Below are the code and all the weights of a small trained network. Each question names an input and a class and asks about switching units off, where a switched-off unit gives its printed mean instead of its output.

import numpy as np


def w(rows, s, z=0):
    codes = np.array(rows[::2]) - 128.0
    scale = np.full(codes.shape[1], s)
    scale[-1] = z or s
    return codes * scale


def norm(h):
    return h / np.sqrt((h * h).mean(-1, keepdims=True) + 1e-5)


def f(y):
    return y / 2 * (1 + np.tanh(0.7978845608 * (y + 0.044715 * y**3)))


def log_softmax(a):
    a = a - a.max(-1, keepdims=True)
    return a - np.log(np.exp(a).sum(-1, keepdims=True))


def net(x, mask):
    res = np.array(x, float).reshape(1, 7) / 4 @ E
    u = 0
    for l in range(2):
        y = f(norm(res) @ A[l][:, :-1].T + A[l][:, -1])
        res = res + np.where(mask[u : u + 6], y, B[l][:, -1]) @ B[l][:, :-1]
        u += 6
    return log_softmax(norm(res)[-1] @ U[:, :-1].T + U[:, -1])


A, B = {}, {}
E = w([
[107,237,2,109],'x0',
[78,161,183,203],'x1',
[60,87,154,189],'x2',
[143,145,165,164],'x3',
[105,61,47,193],'x4',
[215,140,189,200],'x5',
[132,163,144,181],'x6',
],0.0067)
A[0] = w([
[100,92,139,129,70],'L0N1',
[158,136,120,141,113],'L0N2',
[111,149,145,156,43],'L0N3',
[156,162,181,133,15],'L0N4',
[152,134,159,252,10],'L0N5',
[185,66,120,110,2],'L0N6',
],0.02,0.0043)
B[0] = w([
[92,128,160,112,155],'L0N1',
[84,140,144,131,137],'L0N2',
[143,116,129,124,141],'L0N3',
[147,167,153,113,169],'L0N4',
[118,81,123,252,254],'L0N5',
[148,91,119,83,188],'L0N6',
],0.032,0.0063)
A[1] = w([
[96,182,3,122,3],'L1N1',
[105,158,61,121,68],'L1N2',
[25,137,170,111,26],'L1N3',
[181,53,102,96,28],'L1N4',
[111,135,95,121,123],'L1N5',
[175,194,184,132,32],'L1N6',
],0.02,0.0019)
B[1] = w([
[82,196,17,147,254],'L1N1',
[121,158,86,117,192],'L1N2',
[254,75,94,115,167],'L1N3',
[51,135,156,93,200],'L1N4',
[146,128,112,112,153],'L1N5',
[155,197,179,116,177],'L1N6',
],0.028,0.0085)
U = w([
[114,84,179,244,214],'0',
[190,238,232,102,18],'1',
[78,74,182,8,5],'2',
[225,62,129,85,75],'3',
[130,202,32,101,232],'4',
],0.016,0.002)

Each question gives the input, the list of numbers given to net, and the class t.
The units are the neurons (one row each of A and B). Each row of codes is followed by its name. A weight is (code - 128) times the scale printed after its matrix; where a second scale follows, it is the last column's (A, B and U).
mask holds one flag per neuron, layer by layer. A switched-off neuron (its flag False) gives its mean, the last column of its row in B, instead of its output. The means were averaged over made-up inputs and are rounded, as every weight is.
A unit's drop is (log p(t) with every unit on - log p(t) with that unit switched off) / (log p(t) with every unit on - log p(t) with every unit switched off).
The circuit of an input: a set's keep is (log p(t) with only the set's units on - log p(t) with every unit switched off) / (log p(t) with every unit on - log p(t) with every unit switched off). Starting from all 12 units, units are removed one at a time, each time the one whose removal leaves the highest keep (on an exact tie, the one counted first), for as long as the keep stays at least 0.8.
circuit, biggest first: the units of the circuit, biggest drop first
most important unit: the unit with the biggest drop
k most important neurons: the k neurons with the biggest drops, biggest first
k most important neurons of layer l: the k neurons of layer l with the biggest drops, biggest first
drop of u: that unit's drop, to one decimal
input [6,-2,7,4,8,0,2], class 0: circuit, biggest first : [L0N5, L1N1]
input [-1,-8,7,-3,5,-6,-5], class 2: circuit, biggest first : [L1N4, L1N1]
input [6,6,4,5,-2,3,6], class 0: circuit, biggest first : [L0N5]
input [-7,-1,1,-7,-2,-7,1], class 3: circuit, biggest first : [L1N3, L0N1]
input [-4,-5,6,4,-4,-6,-6], class 3: circuit, biggest first : [L1N3, L0N1]
input [-4,7,-1,-5,-6,1,3], class 1: 2 most important neurons : [L0N4, L1N6]
input [-8,2,7,-1,5,-3,-7], class 3: 2 most important neurons of layer 0 : [L0N1, L0N5]
input [2,1,2,-1,-7,7,4], class 1: 3 most important neurons : [L0N4, L1N6, L1N1]
input [-2,6,-6,-4,-1,-2,-4], class 1: 2 most important neurons : [L0N5, L0N6]
input [-1,1,6,1,6,-7,-4], class 3: 3 most important neurons : [L1N3, L0N1, L0N5]
input [-4,-3,-3,-4,-4,-2,6], class 1: 3 most important neurons : [L0N4, L0N5, L1N6]
input [-7,-3,-1,2,5,-8,-4], class 2: 2 most important neurons : [L0N6, L1N4]
input [-1,7,0,3,-5,-1,-2], class 1: 2 most important neurons : [L0N4, L1N6]
input [0,-1,-6,-6,-4,6,-8], class 2: most important unit : L0N6
input [3,-1,8,2,-4,8,0], class 0: drop of L0N5 : 2.4
input [-1,6,-5,-3,0,7,1], class 0: drop of L0N5 : 2.3
input [3,1,5,-3,-2,7,0], class 0: drop of L0N5 : 0.9
